Here is a tiny trained network, its code and every weight. The questions are about switching its units off for an input and a class, where a switched-off unit gives its printed mean instead of its output.

import numpy as np


def w(rows, s, z=0):
    codes = np.array(rows[::2]) - 128.0
    scale = np.full(codes.shape[1], s)
    scale[-1] = z or s
    return codes * scale


def f(y):
    return np.maximum(y, 0)


def log_softmax(a):
    a = a - a.max(-1, keepdims=True)
    return a - np.log(np.exp(a).sum(-1, keepdims=True))


def net(x, mask):
    res = np.array(x, float).reshape(1, 7) / 4 @ E
    y = f(res @ A[0][:, :-1].T + A[0][:, -1])
    res = res + np.where(mask, y, B[0][:, -1]) @ B[0][:, :-1]
    return log_softmax(res[-1] @ U[:, :-1].T + U[:, -1])


A, B = {}, {}
E = w([
[129,128,127],'x0',
[96,69,2],'x1',
[126,129,129],'x2',
[126,129,127],'x3',
[254,59,144],'x4',
[128,127,129],'x5',
[227,248,46],'x6',
],0.0076)
A[0] = w([
[150,169,46,179],'N0',
[129,154,174,84],'N1',
[65,91,144,103],'N2',
[174,170,111,81],'N3',
[216,108,100,185],'N4',
[100,53,174,61],'N5',
[253,37,132,136],'N6',
[70,29,139,190],'N7',
[155,67,149,157],'N8',
[184,167,90,91],'N9',
[72,155,109,77],'N10',
[151,168,197,137],'N11',
[97,106,175,202],'N12',
[154,154,171,116],'N13',
[113,78,171,98],'N14',
[64,154,141,158],'N15',
[204,59,87,109],'N16',
[157,154,199,90],'N17',
[164,107,77,194],'N18',
[167,129,61,127],'N19',
[119,93,70,255],'N20',
[136,189,99,177],'N21',
[149,187,101,82],'N22',
[148,128,60,98],'N23',
[168,102,146,89],'N24',
[139,185,161,81],'N25',
[153,100,139,106],'N26',
[177,66,153,85],'N27',
[58,97,171,80],'N28',
[114,96,143,96],'N29',
[62,237,155,91],'N30',
[98,126,68,167],'N31',
[138,100,94,114],'N32',
[162,186,99,113],'N33',
[118,206,242,101],'N34',
[123,100,74,82],'N35',
[150,181,91,98],'N36',
[84,94,176,135],'N37',
[207,78,33,56],'N38',
[170,173,123,75],'N39',
[245,116,115,164],'N40',
[210,81,150,67],'N41',
[134,154,134,70],'N42',
[161,164,153,174],'N43',
[75,70,64,195],'N44',
],0.013,0.0072)
B[0] = w([
[159,174,148,211],'N0',
[98,79,107,150],'N1',
[185,139,91,191],'N2',
[219,100,65,166],'N3',
[122,149,168,210],'N4',
[186,97,70,192],'N5',
[50,203,102,231],'N6',
[219,143,142,254],'N7',
[145,213,153,186],'N8',
[174,9,109,179],'N9',
[45,176,48,158],'N10',
[47,47,165,187],'N11',
[209,156,171,215],'N12',
[37,13,149,162],'N13',
[233,65,103,181],'N14',
[94,237,107,192],'N15',
[48,144,127,187],'N16',
[15,3,95,172],'N17',
[129,138,214,190],'N18',
[142,113,144,178],'N19',
[99,116,216,219],'N20',
[217,129,151,191],'N21',
[187,125,75,165],'N22',
[136,49,142,165],'N23',
[66,184,94,151],'N24',
[139,77,122,153],'N25',
[134,194,85,147],'N26',
[129,185,73,170],'N27',
[209,137,49,197],'N28',
[206,117,10,153],'N29',
[103,156,120,192],'N30',
[62,93,223,184],'N31',
[80,82,150,149],'N32',
[158,105,113,180],'N33',
[63,79,138,210],'N34',
[52,10,122,153],'N35',
[195,117,94,171],'N36',
[177,157,111,202],'N37',
[110,89,99,186],'N38',
[136,100,90,161],'N39',
[139,192,148,222],'N40',
[27,191,28,175],'N41',
[152,88,85,132],'N42',
[167,118,225,180],'N43',
[93,103,184,220],'N44',
],0.0052,0.011)
U = w([
[214,127,99,85],'0',
[138,180,236,254],'1',
[57,54,167,51],'2',
[74,252,74,97],'3',
],0.013,0.0055)

Each question gives the input, the list of numbers given to net, and the class t.
The units are the neurons (one row each of A and B). Each row of codes is followed by its name. A weight is (code - 128) times the scale printed after its matrix; where a second scale follows, it is the last column's (A, B and U).
mask holds one flag per neuron, in row order. A switched-off neuron (its flag False) gives its mean, the last column of its row in B, instead of its output. The means were averaged over made-up inputs and are rounded, as every weight is.
A unit's drop is (log p(t) with every unit on - log p(t) with that unit switched off) / (log p(t) with every unit on - log p(t) with every unit switched off).
The circuit of an input: a set's keep is (log p(t) with only the set's units on - log p(t) with every unit switched off) / (log p(t) with every unit on - log p(t) with every unit switched off). Starting from the 12 units with the biggest drops (on a tie, the unit counted first), units are removed one at a time, each time the one whose removal leaves the highest keep (on an exact tie, the one counted first), for as long as the keep stays at least 0.8.
circuit, biggest first: the units of the circuit, biggest drop first
unit that matters most: the unit with the biggest drop
top k neurons: the k neurons with the biggest drops, biggest first
drop of u: that unit's drop, to one decimal
input [0,-5,-1,-2,8,-1,-8], class 0: unit that matters most -> N14
input [-1,8,3,1,-8,8,6], class 1: circuit, biggest first -> (N31 N21 N20)
input [-6,-4,8,2,7,1,4], class 3: circuit, biggest first -> (N41 N6)
input [3,-7,-7,-7,1,4,7], class 0: top 2 neurons -> (N3 N22)
input [5,5,-4,-1,7,-2,1], class 3: top 2 neurons -> (N6 N41)
input [7,-6,1,4,-6,2,-1], class 2: top 2 neurons -> (N34 N11)
input [-6,-4,-6,3,8,4,-6], class 3: top 2 neurons -> (N6 N41)
input [7,6,-1,-3,-5,-1,-6], class 0: top 2 neurons -> (N7 N28)
input [2,6,-8,4,-7,1,-6], class 3: top 2 neurons -> (N15 N10)
input [-1,-5,-6,-6,-7,-1,0], class 3: top 3 neurons -> (N15 N30 N20)
input [-1,5,-3,5,6,0,-3], class 3: top 3 neurons -> (N6 N41 N27)
input [2,8,6,-7,8,-3,4], class 2: drop of N35 -> 0.2
input [1,5,-4,-5,-6,-8,-3], class 1: drop of N44 -> 0.4
input [0,3,-4,5,4,3,2], class 3: unit that matters most -> N6
input [-3,-4,6,8,-6,-2,7], class 0: drop of N3 -> 0.1
input [0,7,-8,8,-3,0,3], class 2: drop of N29 -> 0.0
